Below is a small trained network, with its code and all its weights. Each question gives an input and a target symbol and asks what happens when units are switched off, that is, made to give their printed mean instead of their output.

import numpy as np


def w(rows, s, z=0):
    codes = np.array(rows[::2]) - 128.0
    scale = np.full(codes.shape[1], s)
    scale[-1] = z or s
    return codes * scale


def f(y):
    return y / 2 * (1 + np.tanh(0.7978845608 * (y + 0.044715 * y**3)))


def softmax(a):
    e = np.exp(a - a.max(-1, keepdims=True))
    return e / e.sum(-1, keepdims=True)


def log_softmax(a):
    a = a - a.max(-1, keepdims=True)
    return a - np.log(np.exp(a).sum(-1, keepdims=True))


def net(x, mask):
    ids = ['βγδηλξπτψ'.index(c) for c in x.split()]
    T = len(ids)
    res = E[ids] + P[:T]
    u = 0
    for l in range(2):
        r = res
        for j in range(3):
            rows = slice(2 * j, 2 * j + 2)
            q, k, v = (r @ M[l][rows].T for M in (Q, K, V))
            z = softmax(np.where(np.tri(T) > 0, q @ k.T / 2**0.5, -1e9)) @ v
            o = O[l][rows]
            res = res + np.where(mask[u + j], z, o[:, -1]) @ o[:, :-1]
        u += 3
        y = f(res @ A[l][:, :-1].T + A[l][:, -1])
        res = res + np.where(mask[u : u + 12], y, B[l][:, -1]) @ B[l][:, :-1]
        u += 12
    return log_softmax(res[-1] @ U[:, :-1].T + U[:, -1])


Q, K, V, O, A, B = {}, {}, {}, {}, {}, {}
E = w([
[179,216,115,95,127,75,69,119],'β',
[116,196,153,216,86,108,54,132],'γ',
[164,193,118,209,144,70,97,67],'δ',
[55,78,117,78,108,151,100,121],'η',
[188,67,122,108,5,98,94,67],'λ',
[113,186,81,106,33,105,209,142],'ξ',
[62,116,28,162,107,131,121,174],'π',
[136,45,119,113,58,106,121,200],'τ',
[120,159,209,95,191,91,81,193],'ψ',
],0.015)
P = w([
[220,157,124,166,157,223,163,181],'0',
[196,158,120,146,147,195,157,176],'1',
[168,160,116,138,136,169,136,165],'2',
[150,154,113,134,125,143,130,163],'3',
[131,151,114,127,118,124,122,156],'4',
[116,145,111,124,110,104,118,149],'5',
[102,133,110,126,108,86,114,142],'6',
[93,128,108,117,101,68,115,137],'7',
[78,124,107,115,95,52,109,130],'8',
[66,118,104,108,94,37,109,129],'9',
[57,113,103,104,92,22,107,111],'10',
[53,105,105,104,88,4,103,103],'11',
],0.011)
Q[0] = w([
[139,65,138,134,132,255,178,139],'L0H1',
[71,154,128,158,89,100,85,198],'L0H1',
[108,130,141,137,129,67,129,123],'L0H2',
[121,133,125,125,133,90,113,135],'L0H2',
[128,177,161,68,154,61,78,131],'L0H3',
[182,38,110,86,219,222,224,71],'L0H3',
],0.01)
K[0] = w([
[213,107,116,141,169,251,173,125],'L0H1',
[89,97,73,110,131,11,146,93],'L0H1',
[111,129,121,101,116,82,91,136],'L0H2',
[115,132,120,127,115,110,115,142],'L0H2',
[82,120,141,153,84,78,127,127],'L0H3',
[188,150,135,149,124,254,145,139],'L0H3',
],0.0094)
V[0] = w([
[92,134,225,191,48,167,133,180],'L0H1',
[199,140,53,82,145,162,113,223],'L0H1',
[145,87,105,142,126,118,170,146],'L0H2',
[194,109,142,162,158,254,168,145],'L0H2',
[153,135,181,125,188,105,173,49],'L0H3',
[118,110,104,231,108,160,148,44],'L0H3',
],0.0073)
O[0] = w([
[197,102,120,76,157,102,191,98,199],'L0H1',
[141,66,117,236,149,170,140,116,160],'L0H1',
[113,153,135,132,113,150,128,125,86],'L0H2',
[189,148,121,150,156,254,150,98,80],'L0H2',
[61,159,188,103,35,195,102,139,2],'L0H3',
[155,153,76,30,147,139,64,191,82],'L0H3',
],0.0086,0.004)
A[0] = w([
[116,99,97,110,41,155,145,131,249],'L0N1',
[147,78,113,127,143,102,182,143,65],'L0N2',
[71,163,118,214,154,115,121,119,94],'L0N3',
[135,148,142,149,171,140,72,103,89],'L0N4',
[101,190,116,125,108,153,78,109,1],'L0N5',
[103,90,117,54,98,186,151,129,134],'L0N6',
[115,103,65,151,119,119,134,155,105],'L0N7',
[39,37,129,74,178,192,118,104,174],'L0N8',
[141,116,130,185,115,93,130,58,122],'L0N9',
[86,148,203,123,254,109,116,125,121],'L0N10',
[112,159,128,137,156,130,125,100,99],'L0N11',
[166,162,136,140,205,81,128,84,209],'L0N12',
],0.0096,0.0051)
B[0] = w([
[177,43,71,154,136,70,210,97,194],'L0N1',
[97,98,91,115,57,185,114,158,144],'L0N2',
[106,86,115,195,76,134,95,109,183],'L0N3',
[163,105,125,166,140,151,142,159,143],'L0N4',
[70,93,150,74,101,255,109,162,118],'L0N5',
[169,125,177,237,180,78,165,123,131],'L0N6',
[111,74,87,136,80,130,136,91,169],'L0N7',
[174,171,64,164,229,53,199,88,157],'L0N8',
[103,120,129,180,99,107,141,95,195],'L0N9',
[151,79,112,143,86,94,126,236,168],'L0N10',
[134,119,136,154,106,143,119,153,125],'L0N11',
[153,188,142,198,148,26,118,152,255],'L0N12',
],0.0073,0.007)
Q[1] = w([
[79,95,172,19,131,254,150,43],'L1H1',
[131,58,60,123,102,129,157,100],'L1H1',
[133,159,225,33,170,157,79,186],'L1H2',
[84,131,124,89,97,247,162,169],'L1H2',
[116,175,204,102,113,167,61,189],'L1H3',
[101,121,114,122,133,193,99,83],'L1H3',
],0.0097)
K[1] = w([
[255,177,127,219,170,242,142,152],'L1H1',
[184,79,170,159,77,99,96,229],'L1H1',
[216,147,132,123,162,160,108,1],'L1H2',
[241,105,179,184,215,244,124,115],'L1H2',
[198,220,115,161,121,163,136,68],'L1H3',
[216,135,161,169,163,228,145,145],'L1H3',
],0.0078)
V[1] = w([
[158,89,166,135,83,96,4,132],'L1H1',
[160,94,115,109,1,110,148,93],'L1H1',
[83,94,65,136,126,138,51,97],'L1H2',
[130,76,187,119,197,85,16,67],'L1H2',
[133,202,73,107,133,71,138,24],'L1H3',
[131,173,103,234,124,140,75,87],'L1H3',
],0.0084)
O[1] = w([
[207,170,215,130,60,209,179,174,179],'L1H1',
[112,220,119,136,224,198,175,180,229],'L1H1',
[215,84,23,124,126,154,142,206,120],'L1H2',
[230,121,126,207,126,125,66,76,101],'L1H2',
[135,38,128,90,199,254,96,86,217],'L1H3',
[162,89,119,25,98,124,70,181,254],'L1H3',
],0.007,0.008)
A[1] = w([
[90,45,75,121,186,196,147,101,136],'L1N1',
[111,18,114,241,80,160,136,55,2],'L1N2',
[188,225,185,113,147,105,70,82,208],'L1N3',
[173,136,138,130,156,160,106,147,100],'L1N4',
[91,170,171,153,171,181,206,35,134],'L1N5',
[86,109,94,178,29,62,97,78,212],'L1N6',
[170,73,106,7,101,220,132,157,176],'L1N7',
[235,109,160,192,33,147,158,112,176],'L1N8',
[105,161,171,248,122,135,88,196,132],'L1N9',
[92,106,169,88,48,254,47,157,147],'L1N10',
[123,138,185,214,122,92,172,88,44],'L1N11',
[118,213,168,130,134,233,89,164,23],'L1N12',
],0.008,0.0035)
B[1] = w([
[156,197,192,106,46,157,115,118,213],'L1N1',
[153,206,165,108,194,47,136,103,172],'L1N2',
[98,106,190,72,92,102,185,171,232],'L1N3',
[181,135,144,131,159,116,120,135,155],'L1N4',
[137,59,145,204,59,156,120,151,161],'L1N5',
[120,43,162,91,172,163,142,114,215],'L1N6',
[83,150,113,67,132,105,60,74,175],'L1N7',
[99,129,112,167,143,170,46,161,247],'L1N8',
[129,160,106,125,118,189,197,11,217],'L1N9',
[157,162,2,115,115,129,140,73,150],'L1N10',
[128,107,74,56,141,124,102,129,174],'L1N11',
[115,61,140,73,224,166,214,130,140],'L1N12',
],0.0092,0.011)
U = w([
[154,172,217,120,88,67,111,229,107],'β',
[39,197,139,154,194,128,82,161,149],'γ',
[154,125,136,88,182,171,163,154,5],'δ',
[189,226,129,159,117,60,158,48,99],'η',
[173,126,104,229,141,229,86,103,241],'λ',
[49,120,194,108,53,183,153,87,144],'ξ',
[134,149,70,11,112,134,123,131,38],'π',
[186,114,41,194,123,64,189,215,171],'τ',
[113,1,94,130,163,114,139,121,197],'ψ',
],0.0061,0.0033)

Each question gives the input, a string of symbols that net reads in full, and the target symbol t.
The units are the heads (2 rows each of Q, K, V and O) and the neurons (one row each of A and B). Each row of codes is followed by its name. A weight is (code - 128) times the scale printed after its matrix; where a second scale follows, it is the last column's (O, A, B and U).
mask holds one flag per unit, layer by layer, with each layer's heads first. A switched-off unit (its flag False) gives its mean, the last column of its rows in O or B, instead of its output. The means were averaged over made-up inputs and are rounded, as every weight is.
A unit's drop is (log p(t) with every unit on - log p(t) with that unit switched off) / (log p(t) with every unit on - log p(t) with every unit switched off).
The circuit of an input: a set's keep is (log p(t) with only the set's units on - log p(t) with every unit switched off) / (log p(t) with every unit on - log p(t) with every unit switched off). Starting from the 12 units with the biggest drops (on a tie, the unit counted first), units are removed one at a time, each time the one whose removal leaves the highest keep (on an exact tie, the one counted first), for as long as the keep stays at least 0.8.
units of the circuit, in order: the units of the circuit, biggest drop first
most important unit: the unit with the biggest drop
k most important neurons: the k neurons with the biggest drops, biggest first
top k neurons in layer l: the k neurons of layer l with the biggest drops, biggest first
heads that matter: for each layer, one digit per head in row order, 1 if its drop is at least 0.15 and else 0, layers parted by /
input ψ γ ψ, target β: units of the circuit, in order	L1H3; L0N10
input γ δ τ γ ψ, target β: heads that matter	010 / 101
input δ ξ η δ γ β ψ λ, target ψ: units of the circuit, in order	L1N6; L0N1
input ψ β τ, target ψ: most important unit	L0N10
input η γ ψ π λ λ, target π: 2 most important neurons	L1N7; L0N7
input τ ψ γ ξ λ δ η δ γ τ, target τ: heads that matter	000 / 101
input ξ γ ψ ψ, target ξ: units of the circuit, in order	L0H3; L1H2; L1H1
input β γ ξ ψ β π ψ δ β, target π: top 4 neurons in layer 0	L0N1; L0N5; L0N8; L0N9
input γ η δ λ δ, target δ: 3 most important neurons	L1N12; L0N4; L0N12
input η γ γ γ γ ξ ψ, target γ: units of the circuit, in order	L0N1; L1H1; L0N12
input π τ λ η ξ γ γ λ β, target δ: 2 most important neurons	L1N12; L0N1
input γ β τ π, target τ: units of the circuit, in order	L1H3; L1H2; L0H1
input γ η δ γ ξ γ β η ξ, target ξ: heads that matter	000 / 011
input η η ξ η γ τ ξ, target τ: most important unit	L1H3
input λ η γ γ, target β: 3 most important neurons	L0N6; L1N3; L0N12
input ψ β η λ ξ γ γ β δ η η ψ, target ψ: heads that matter	001 / 100
input η π π λ ψ β ξ π γ λ β γ, target λ: heads that matter	010 / 111
input ξ γ ψ γ δ π η, target π: 2 most important neurons	L1N1; L1N7
input η ψ π, target ψ: heads that matter	000 / 101
input ψ λ γ η λ ξ β ψ γ, target ξ: 2 most important neurons	L0N10; L1N9
input η ξ γ γ γ γ π γ π γ γ ξ, target ξ: 3 most important neurons	L1N1; L1N5; L0N1
input γ β η π γ ξ ψ η π β η, target π: top 3 neurons in layer 0	L0N8; L0N7; L0N2
input γ γ λ ψ η δ, target ψ: units of the circuit, in order	L1H1; L1N6; L0N8
input ξ η π π δ ξ γ, target γ: heads that matter	000 / 110
input ξ π δ, target τ: most important unit	L1H2
input β η γ γ λ η η δ ψ η π β, target τ: units of the circuit, in order	L1H2; L0N12; L1N1
input λ γ β γ τ ψ γ, target ξ: 4 most important neurons	L1N9; L0N10; L1N3; L1N6
